Below is a small trained network, with its code and all its weights. Each question gives an input and a target symbol and asks what happens when units are switched off, that is, made to give their printed mean instead of their output.

import numpy as np


def w(rows, s, z=0):
    codes = np.array(rows[::2]) - 128.0
    scale = np.full(codes.shape[1], s)
    scale[-1] = z or s
    return codes * scale


def norm(h):
    return h / np.sqrt((h * h).mean(-1, keepdims=True) + 1e-5)


def f(y):
    return np.maximum(y, 0)


def softmax(a):
    e = np.exp(a - a.max(-1, keepdims=True))
    return e / e.sum(-1, keepdims=True)


def log_softmax(a):
    a = a - a.max(-1, keepdims=True)
    return a - np.log(np.exp(a).sum(-1, keepdims=True))


def net(x, mask):
    ids = ['Φβδεζθξτψ'.index(c) for c in x.split()]
    T = len(ids)
    res = E[ids] + P[:T]
    r = norm(res)
    for j in range(2):
        rows = slice(2 * j, 2 * j + 2)
        q, k, v = (r @ M[0][rows].T for M in (Q, K, V))
        z = softmax(np.where(np.tri(T) > 0, q @ k.T / 2**0.5, -1e9)) @ v
        o = O[0][rows]
        res = res + np.where(mask[j], z, o[:, -1]) @ o[:, :-1]
    y = f(norm(res) @ A[0][:, :-1].T + A[0][:, -1])
    res = res + np.where(mask[2:6], y, B[0][:, -1]) @ B[0][:, :-1]
    return log_softmax(norm(res)[-1] @ U[:, :-1].T + U[:, -1])


Q, K, V, O, A, B = {}, {}, {}, {}, {}, {}
E = w([
[200,136,147],'Φ',
[101,112,115],'β',
[118,148,119],'δ',
[142,118,89],'ε',
[136,131,127],'ζ',
[99,119,113],'θ',
[174,119,253],'ξ',
[133,134,205],'τ',
[102,111,114],'ψ',
],0.037)
P = w([
[102,67,14],'0',
[132,58,37],'1',
[166,77,146],'2',
[184,51,170],'3',
[199,15,178],'4',
[204,3,161],'5',
],0.0047)
Q[0] = w([
[202,100,24],'h0',
[82,108,161],'h0',
[1,165,11],'h1',
[96,158,159],'h1',
],0.01)
K[0] = w([
[154,152,93],'h0',
[144,115,160],'h0',
[180,2,159],'h1',
[125,125,163],'h1',
],0.016)
V[0] = w([
[105,177,132],'h0',
[171,48,123],'h0',
[175,2,144],'h1',
[168,124,134],'h1',
],0.019)
O[0] = w([
[83,78,117,72],'h0',
[190,201,155,217],'h0',
[10,84,1,255],'h1',
[178,127,98,93],'h1',
],0.013,0.0059)
A[0] = w([
[169,5,76,102],'n0',
[179,199,159,185],'n1',
[88,79,201,94],'n2',
[228,18,155,3],'n3',
],0.023,0.003)
B[0] = w([
[185,121,166,253],'n0',
[119,146,76,218],'n1',
[92,174,149,200],'n2',
[146,3,133,208],'n3',
],0.038,0.0075)
U = w([
[114,210,11,136],'Φ',
[106,136,72,105],'β',
[191,116,230,158],'δ',
[55,9,236,57],'ε',
[148,107,112,87],'ζ',
[225,202,92,152],'θ',
[70,172,157,254],'ξ',
[45,77,75,97],'τ',
[41,67,45,76],'ψ',
],0.013,0.0083)

Each question gives the input, a string of symbols that net reads in full, and the target symbol t.
The units are the heads (2 rows each of Q, K, V and O) and the neurons (one row each of A and B). Each row of codes is followed by its name. A weight is (code - 128) times the scale printed after its matrix; where a second scale follows, it is the last column's (O, A, B and U).
mask holds one flag per unit, heads first, then neurons. A switched-off unit (its flag False) gives its mean, the last column of its rows in O or B, instead of its output. The means were averaged over made-up inputs and are rounded, as every weight is.
A unit's drop is (log p(t) with every unit on - log p(t) with that unit switched off) / (log p(t) with every unit on - log p(t) with every unit switched off).
The circuit of an input: a set's keep is (log p(t) with only the set's units on - log p(t) with every unit switched off) / (log p(t) with every unit on - log p(t) with every unit switched off). Starting from all 6 units, units are removed one at a time, each time the one whose removal leaves the highest keep (on an exact tie, the one counted first), for as long as the keep stays at least 0.8.
units of the circuit, in order: the units of the circuit, biggest drop first
unit that matters most: the unit with the biggest drop
k most important neurons: the k neurons with the biggest drops, biggest first
heads that matter: for each layer, one digit per head in row order, 1 if its drop is at least 0.15 and else 0, layers parted by /
input τ ε δ β δ ε, target δ: heads that matter -> 10
input β τ ψ Φ Φ θ, target θ: units of the circuit, in order -> n0, n3
input β β δ ζ ε, target δ: heads that matter -> 00
input τ ε τ δ, target δ: heads that matter -> 11
input δ θ δ, target ξ: units of the circuit, in order -> h1, n3, h0, n2
input ε τ τ ψ, target δ: heads that matter -> 00
input θ Φ β, target θ: units of the circuit, in order -> n3, n0
input τ ψ θ β ψ ε, target θ: units of the circuit, in order -> h0
input θ θ δ, target ξ: units of the circuit, in order -> h1, h0, n3
input ψ ψ Φ β ψ δ, target ψ: heads that matter -> 11
input ε ξ τ θ, target δ: units of the circuit, in order -> n1, n3
input δ ψ δ δ, target ε: units of the circuit, in order -> h0, n1
input Φ θ ε, target θ: heads that matter -> 11
input ξ Φ β ζ, target Φ: unit that matters most -> h0
input ψ β ε ζ ζ ψ, target Φ: heads that matter -> 10
input τ ζ Φ θ, target θ: units of the circuit, in order -> h1, n3, n0
input β δ δ, target ε: heads that matter -> 10
input θ ψ Φ ζ ε τ, target ξ: heads that matter -> 00
input Φ τ θ, target δ: units of the circuit, in order -> h1, n0, n1
input δ δ β ψ ψ δ, target ψ: most important neuron -> n3
